Each row has a name. Each piece below is followed by the name of the row it came from, unless a question asks for something else. Each question is about the rows just above it. Places in a row count from 0.

0.62 -5.93 -0.21 -4.32 1.69 -2.59  Q377
8.22 4.40 -0.22 -4.32 3.81 -6.45  Q7
-5.65 -4.52 5.62 7.71 7.77 -4.17  Q280
8.22 4.40 -0.21 -4.32 4.87 -8.71  Q364
8.23 4.40 -0.22 -4.32 6.73 1.68  Q176
-6.11 -6.48 4.04 7.71 7.78 -5.07  Q918
Row and place of -2.59 in the named rows:
Q377, 5
After 8.23 4.40 -0.22 -4.32, its row goes on with
6.73 1.68
After 8.22 4.40 -0.22, its row goes on with
-4.32 3.81 -6.45
-5.65 is at row and place
Q280, 0
Go on from 8.22 4.40 -0.22 -4.32 to the end of its row.
3.81 -6.45
Go on from -4.32 6.73 to the end of its row.
1.68
The rest of the row after 7.71 7.77:
-4.17

-7.45 -4.44 2.65 1.81 -0.72 2.75 1.06 -7.45 -0.39 6.56 4.08 -7.09 -9.16 : Q679
-1.35 -3.55 2.02 0.86 3.00 2.07 -1.68 -1.35 4.36 -4.39 4.67 -1.33 1.08 : Q293
4.70 -0.53 -0.91 3.65 -6.23 -5.63 3.05 4.70 -0.02 -0.78 2.76 3.15 -4.09 : Q904
-1.67 5.99 -1.58 -0.74 4.70 -1.80 -0.61 -1.67 -1.79 -6.00 3.02 -1.30 -8.99 : Q472
-2.95 4.22 -1.65 3.22 -2.34 6.15 1.98 -2.95 1.19 4.69 0.44 -0.22 5.78 : Q996
2.83 -1.26 2.71 -0.32 1.65 4.98 -9.22 2.83 5.15 1.94 3.32 0.36 5.11 : Q583
-0.55 3.67 -3.15 -1.67 5.49 -4.50 -3.03 -0.55 -0.60 1.50 2.76 -3.08 1.08 : Q144
Row and place of 3.02 in the named rows:
Q472, 10
Where in the named rows is 4.08?
Q679, 10
Go on from 1.81 -0.72 2.75 1.06 to the end of its row.
-7.45 -0.39 6.56 4.08 -7.09 -9.16
-1.79 is at row and place
Q472, 8
Where in the named rows is 3.15?
Q904, 11

-1.28 7.42 -6.42 -0.31 = Q9
-1.28 7.42 -1.40 -0.31 = Q91
-1.28 7.42 -6.41 -0.31 = Q274
The row with -1.28 7.42 -6.41 -0.31 is
Q274
-1.28 7.42 -1.40 -0.31 is in which row?
Q91
Go on from 7.42 -6.42 to the end of its row.
-0.31

5.76 3.74 7.43 6.52 -5.38 -> Q836
7.42 -5.26 7.70 0.78 1.71 -> Q970
-6.17 5.94 -7.17 3.98 -2.24 -> Q353
5.92 3.65 7.64 6.30 -5.11 -> Q894
6.86 -1.25 8.45 2.06 0.13 -> Q341
-0.25 9.04 0.23 7.93 -7.12 -> Q535
-6.86 3.97 -8.27 2.55 -0.48 -> Q324
-0.94 -8.38 9.02 -3.78 -6.98 -> Q692
-1.26 -8.39 9.02 -3.78 7.33 -> Q249
Where in the named rows is -8.38?
Q692, 1
Where in the named rows is 7.43?
Q836, 2
Where in the named rows is 3.65?
Q894, 1
After -8.39 9.02 -3.78, its row goes on with
7.33
-1.26 is at row and place
Q249, 0
After -0.25 9.04 0.23 7.93, its row goes on with
-7.12

-0.91 0.23 2.72 2.04 -2.04 1.87 -0.05 2.17 0.21 -0.03 3.05 -0.17 -0.44 1.95 0.21 1.72 1.04 1.70 -4.59 1.85 1.52 -> Q453
-0.91 -0.72 4.10 2.32 -2.87 2.84 0.11 3.06 -0.34 0.39 4.36 0.14 -0.21 2.43 0.80 2.78 0.49 -0.56 -7.65 1.22 0.31 -> Q979
-0.84 -0.05 3.16 2.20 -2.38 2.23 -0.01 2.55 -0.05 0.11 3.40 -0.09 -0.35 2.17 0.29 2.19 0.84 0.72 -4.71 1.58 0.92 -> Q2
-0.99 -0.18 3.27 2.12 -3.43 2.17 -0.04 2.52 -0.12 0.11 3.66 -0.08 -0.45 2.23 0.45 2.20 1.12 0.61 -7.10 1.75 1.02 -> Q209
2.44 -0.59 -0.90 -1.59 2.79 -0.98 0.43 -1.27 2.37 0.38 -0.83 0.52 0.99 -2.63 -0.31 -1.86 -2.60 1.21 -4.52 -3.28 -0.30 -> Q455
-0.87 -0.17 3.56 2.26 -1.25 2.58 0.02 2.62 -0.21 0.17 3.96 0.02 -0.35 2.13 0.74 2.23 0.76 0.44 -5.87 1.63 0.75 -> Q532
0.51 0.67 0.18 -0.32 -5.77 -0.69 -0.22 -0.32 1.13 -0.28 0.36 -0.48 0.09 -0.04 -1.74 -0.36 0.41 0.99 -5.63 0.03 0.55 -> Q660
0.27 0.91 0.19 -0.55 -4.33 -0.60 -0.37 -0.80 0.71 -0.50 0.81 -0.57 -0.06 -0.17 -1.35 -0.69 0.77 0.56 -5.92 0.49 0.23 -> Q898
After -0.17 -0.44, its row goes on with
1.95 0.21 1.72 1.04 1.70 -4.59 1.85 1.52
Row and place of -0.60 in the named rows:
Q898, 5

-0.39 -2.21 -1.82 -0.12 1.16 0.28 3.23 0.29 3.65 -0.44 4.59 -1.09 -2.07 -0.02 1.55 -0.72 5.13 -2.59 -0.11 -0.97 -1.01 1.26 -2.47 -1.08 2.06 -2.09 -0.31 1.35 3.39 0.26 -> Q768
0.80 0.40 -0.18 0.88 -2.15 -0.54 0.36 -0.49 0.71 -0.93 -0.13 -0.12 0.69 -0.87 -0.83 0.65 -1.10 0.00 0.61 -0.25 0.01 0.64 1.00 1.03 -1.17 0.87 -0.36 -0.69 1.54 0.41 -> Q521
-1.35 1.29 1.85 1.83 0.63 -0.84 -2.36 -3.69 -1.99 -3.14 1.97 -0.94 1.16 3.01 6.82 -0.98 1.45 2.17 -2.25 0.68 -0.21 -2.22 -4.70 0.99 2.57 3.83 3.70 5.57 -4.82 -0.33 -> Q484
-0.77 -0.03 -0.95 -0.44 0.62 1.53 0.46 1.38 3.75 -1.64 0.26 -1.86 -2.52 0.88 -0.36 1.35 1.06 -1.56 0.03 -1.44 -0.67 0.89 -0.11 0.93 0.12 0.39 -0.32 -0.51 1.32 -1.68 -> Q410
1.08 1.48 -2.85 0.02 -0.52 -0.11 -0.68 0.67 -0.42 0.22 0.99 -0.11 -1.51 0.24 0.14 -0.85 1.22 0.02 0.99 0.00 0.26 -0.65 0.78 -1.72 -0.31 1.30 -1.54 -0.21 -1.08 0.24 -> Q21
1.46 -0.33 0.31 -0.31 -0.40 -0.53 0.57 -1.03 -1.82 0.89 -0.48 0.19 1.34 0.46 -1.31 0.59 -1.82 0.08 0.59 1.46 1.68 0.67 -0.70 -0.08 -0.25 -0.91 -0.79 0.48 -0.79 1.13 -> Q219
-0.38 -0.95 1.32 -0.36 1.93 0.15 0.21 -0.57 -0.45 1.15 -0.24 0.21 0.53 -0.03 1.55 -0.10 -0.34 -0.73 -1.62 0.49 0.27 1.44 -0.11 0.42 1.02 -2.77 1.22 -0.11 1.43 -0.57 -> Q6
-0.40 -0.02 -0.15 -0.10 0.05 0.52 0.19 0.32 -0.21 0.38 0.03 0.31 -0.28 0.08 0.16 -0.11 -0.55 0.22 0.32 0.42 0.60 -0.03 0.10 -0.37 -0.16 -0.40 -0.07 -0.51 -0.22 -0.25 -> Q224
-1.79 6.88 2.56 -1.65 -1.17 -0.76 3.62 -0.24 -4.75 2.53 1.80 -0.83 2.84 -0.05 2.70 1.33 5.14 -2.59 -0.96 -1.49 0.36 -1.13 3.84 3.35 1.58 0.49 2.85 6.64 -0.78 -2.23 -> Q956
The rest of the row after 5.14 -2.59:
-0.96 -1.49 0.36 -1.13 3.84 3.35 1.58 0.49 2.85 6.64 -0.78 -2.23
The rest of the row after -0.03 1.55:
-0.10 -0.34 -0.73 -1.62 0.49 0.27 1.44 -0.11 0.42 1.02 -2.77 1.22 -0.11 1.43 -0.57
Go on from -0.28 0.08 0.16 -0.11 to the end of its row.
-0.55 0.22 0.32 0.42 0.60 -0.03 0.10 -0.37 -0.16 -0.40 -0.07 -0.51 -0.22 -0.25
The rest of the row after 0.02 0.99 0.00 0.26 -0.65:
0.78 -1.72 -0.31 1.30 -1.54 -0.21 -1.08 0.24
After -0.03 -0.95, its row goes on with
-0.44 0.62 1.53 0.46 1.38 3.75 -1.64 0.26 -1.86 -2.52 0.88 -0.36 1.35 1.06 -1.56 0.03 -1.44 -0.67 0.89 -0.11 0.93 0.12 0.39 -0.32 -0.51 1.32 -1.68
Row and place of 2.85 in the named rows:
Q956, 26
Row and place of 3.83 in the named rows:
Q484, 25

-0.68 1.16 0.56 1.50 1.51 -2.96 1.03 0.23 0.07 -0.24 -2.02 -4.92 6.21 7.14 0.54 5.12 -2.85 -0.57 0.13 : Q696
-5.02 -0.69 0.12 0.35 -0.67 -6.24 -0.99 -1.03 -3.53 -0.91 -3.76 0.81 2.58 3.62 -2.20 2.47 2.35 0.97 -2.79 : Q473
-3.52 1.22 -0.64 3.69 1.59 -6.89 1.43 1.32 -4.34 -0.24 -2.02 -4.93 2.66 1.63 -7.65 1.01 -3.98 -0.20 -6.09 : Q674
-8.54 -0.82 -8.76 2.31 -1.65 -8.95 -1.61 0.83 -3.52 -6.78 -3.76 0.80 1.85 3.40 0.28 0.31 3.20 0.03 -1.79 : Q231
Where in the named rows is 0.13?
Q696, 18
Go on from -3.76 0.81 to the end of its row.
2.58 3.62 -2.20 2.47 2.35 0.97 -2.79
The rest of the row after -0.24 -2.02 -4.93:
2.66 1.63 -7.65 1.01 -3.98 -0.20 -6.09

-8.06 -5.05 -4.45 4.69 1.06 0.31 -0.27 -1.39 : Q895
0.64 -1.98 -4.51 -1.89 -3.00 1.39 1.67 -2.39 : Q215
-0.48 -2.39 -3.98 -0.36 -1.74 0.31 -0.77 -1.29 : Q720
-8.06 -5.05 -4.45 -1.85 -3.82 4.74 -7.72 5.27 : Q738
-1.61 -1.79 -4.33 -1.49 -2.42 0.91 0.55 -1.26 : Q573
-0.70 0.15 0.46 -0.13 -0.02 -0.25 0.47 1.11 : Q938
0.01 -2.02 -5.20 -0.68 -2.09 -0.20 -0.07 -1.04 : Q930
1.37 1.52 1.24 -1.15 2.48 -0.89 2.83 2.07 : Q313
-1.23 0.05 0.03 -0.36 -0.23 -0.25 0.66 1.38 : Q568
-0.70 0.16 -3.78 -1.14 2.48 -0.89 2.83 2.07 : Q221
-1.46 0.32 0.57 -0.19 0.09 -0.23 0.26 1.11 : Q994
The rest of the row after -0.70 0.15:
0.46 -0.13 -0.02 -0.25 0.47 1.11
-2.42 is at row and place
Q573, 4
The rest of the row after -1.14 2.48:
-0.89 2.83 2.07
The rest of the row after 1.52 1.24 -1.15 2.48 -0.89:
2.83 2.07

-6.90 -6.91 4.90 3.97  Q281
1.02 5.57 1.44 -0.85  Q985
1.02 5.57 1.44 -0.84  Q897
1.02 5.57 1.44 -0.86  Q596
2.79 -6.92 4.90 3.97  Q385
4.21 6.81 4.26 -2.30  Q510
After -6.91 4.90, its row goes on with
3.97
-0.85 is at row and place
Q985, 3
6.81 is at row and place
Q510, 1
Where in the named rows is -6.92?
Q385, 1
The rest of the row after -6.90 -6.91:
4.90 3.97
-6.91 is at row and place
Q281, 1
Go on from 6.81 4.26 to the end of its row.
-2.30

-0.28 -0.15 1.79 -2.06 -0.24 -0.41 1.48 1.02 : Q436
-0.08 1.23 -1.16 -1.34 0.62 -2.27 2.87 -5.72 : Q373
3.35 -3.85 -1.52 1.33 -4.85 1.31 -1.41 6.02 : Q795
-0.28 -0.15 1.79 -2.06 -0.24 -0.41 1.18 1.02 : Q796
-0.09 -0.57 -3.16 0.06 1.04 2.17 -1.62 -0.87 : Q315
-2.54 1.48 2.19 -1.23 4.95 -3.10 0.67 -1.52 : Q133
1.28 0.66 0.08 1.98 2.80 -1.58 -2.13 -3.93 : Q502
-2.89 -1.85 -2.75 -0.31 -0.65 4.29 -1.62 -4.37 : Q799
0.36 1.75 -1.69 1.99 2.21 -3.15 -0.80 -4.25 : Q466
-3.15 1.45 2.13 -2.76 1.52 -0.22 -0.94 -7.07 : Q781
-1.32 -1.51 -0.29 2.14 2.31 2.33 5.27 -2.95 : Q684
After 2.13 -2.76 1.52, its row goes on with
-0.22 -0.94 -7.07
Where in the named rows is -2.76?
Q781, 3
After 1.31 -1.41, its row goes on with
6.02
1.52 is at row and place
Q781, 4
Row and place of 2.19 in the named rows:
Q133, 2

6.23 1.00 4.51 -0.35  Q80
0.24 1.58 3.37 3.99  Q332
2.92 0.99 4.51 -0.36  Q982
7.47 1.58 3.36 3.99  Q757
2.92 0.99 0.50 -0.36  Q399
3.36 is at row and place
Q757, 2
The rest of the row after 7.47 1.58:
3.36 3.99
1.00 is at row and place
Q80, 1
After 6.23 1.00, its row goes on with
4.51 -0.35
0.24 is at row and place
Q332, 0

-1.00 1.11 -4.97 0.15 -0.59 6.95 0.12 -0.39 -0.83 -1.12 -1.09 -2.55 -0.07 = Q923
3.37 0.57 -3.17 -8.35 -2.56 -0.28 0.13 -0.39 -0.83 1.00 1.68 0.66 1.97 = Q335
-0.29 -0.37 -2.12 1.31 -2.57 -0.28 -0.16 1.71 2.54 2.57 1.95 -0.05 -4.76 = Q382
-1.00 1.11 -4.97 0.15 -0.59 6.95 0.12 -0.39 -0.83 -1.12 -1.09 -2.55 -0.82 = Q347
After -2.57 -0.28 -0.16 1.71, its row goes on with
2.54 2.57 1.95 -0.05 -4.76
Row and place of 1.31 in the named rows:
Q382, 3
Row and place of 1.00 in the named rows:
Q335, 9
The rest of the row after -2.57 -0.28:
-0.16 1.71 2.54 2.57 1.95 -0.05 -4.76

0.38 0.78 -6.90 -5.03 -2.63 -> Q131
4.10 -4.73 -1.44 1.85 1.77 -> Q804
0.66 -2.42 0.11 -6.89 0.22 -> Q191
0.32 0.82 -6.79 -5.00 -2.63 -> Q230
0.38 0.79 -6.90 -5.03 -2.63 -> Q744
-0.12 -0.06 0.23 -0.62 -0.50 -> Q36
-0.02 -0.53 0.32 -0.39 -0.31 -> Q810
0.66 is at row and place
Q191, 0
Go on from -0.02 -0.53 0.32 -0.39 to the end of its row.
-0.31
Go on from -0.06 0.23 to the end of its row.
-0.62 -0.50
Where in the named rows is -2.42?
Q191, 1
-5.00 is at row and place
Q230, 3
The rest of the row after -6.79 -5.00:
-2.63
After 0.38 0.78, its row goes on with
-6.90 -5.03 -2.63

4.87 -4.20 4.66 -5.58 -5.79  Q988
4.87 -4.20 -5.65 -5.58 -5.79  Q427
4.87 -4.21 4.66 -2.74 5.19  Q682
-4.73 -4.21 4.67 5.59 4.67  Q183
-4.73 -1.10 5.83 5.59 4.70  Q138
The rest of the row after 4.87 -4.20 4.66:
-5.58 -5.79
Go on from -4.21 4.66 to the end of its row.
-2.74 5.19
4.70 is at row and place
Q138, 4

3.94 2.95 -3.79 1.17 = Q709
0.96 2.95 -3.78 1.17 = Q258
5.18 2.95 -3.78 1.17 = Q55
5.18 2.95 -3.78 4.62 = Q104
After 0.96 2.95 -3.78, its row goes on with
1.17
Row and place of 3.94 in the named rows:
Q709, 0

5.28 -7.42 3.87 -0.58 -> Q707
-0.97 -2.56 0.23 -1.57 -> Q28
5.28 -7.42 -2.57 1.67 -> Q189
0.11 -0.34 -2.57 1.68 -> Q320
Where in the named rows is 0.11?
Q320, 0
After 0.11 -0.34 -2.57, its row goes on with
1.68

-2.60 -2.92 -3.32 4.36 -3.59 -1.38 -2.54 2.97 -1.58 -4.06 -4.21 -5.48 2.16 -1.81 -1.42 -3.83 -1.91 -2.48 -1.59 -2.82 -1.39 -4.67 -2.67 -1.02 -2.57 0.03 4.51 4.01 -3.06 -4.56 -4.92 -3.81 -1.59 -2.21 1.11 -3.43 -6.16 -3.03 1.44 -3.43 -4.11 -4.76 -4.21 = Q821
-2.79 4.54 -3.29 -2.81 4.28 -5.36 -4.39 -1.58 -4.53 -2.33 7.12 3.42 -6.90 -5.12 7.10 3.04 -3.07 6.77 -7.64 -2.57 -3.96 1.81 -6.00 -5.57 -5.63 -3.54 -3.65 0.28 -1.55 -4.56 -4.92 -3.81 -1.58 0.43 -2.46 7.54 0.46 -2.37 -7.09 -0.15 -0.82 3.23 1.00 = Q73
-3.37 -3.48 -4.09 5.48 -4.40 -1.84 -3.19 4.09 -1.73 -4.99 -5.36 -6.93 2.82 -2.40 -1.92 -4.50 -2.13 -2.99 -1.75 -3.39 -1.57 -5.88 -3.21 -1.02 -3.06 0.21 5.65 5.05 -3.57 1.29 1.72 -4.10 -4.63 -3.48 1.59 -4.24 -7.66 -3.43 2.01 -3.97 -4.78 -5.71 -5.00 = Q937
2.30 -6.73 0.45 4.25 -5.59 5.07 3.20 0.69 3.60 -0.03 -8.64 -5.34 6.36 4.58 -6.68 -5.17 1.16 -8.64 5.55 -0.08 1.59 -4.76 3.90 3.96 2.68 2.50 3.86 5.05 -3.58 2.17 4.78 1.63 -0.51 -0.37 1.99 -8.83 -3.13 -0.72 5.32 -2.16 -1.82 -5.44 -3.84 = Q289
The rest of the row after -4.56 -4.92 -3.81 -1.58 0.43:
-2.46 7.54 0.46 -2.37 -7.09 -0.15 -0.82 3.23 1.00
-5.00 is at row and place
Q937, 42
Go on from -5.63 -3.54 to the end of its row.
-3.65 0.28 -1.55 -4.56 -4.92 -3.81 -1.58 0.43 -2.46 7.54 0.46 -2.37 -7.09 -0.15 -0.82 3.23 1.00
After 5.05 -3.57, its row goes on with
1.29 1.72 -4.10 -4.63 -3.48 1.59 -4.24 -7.66 -3.43 2.01 -3.97 -4.78 -5.71 -5.00

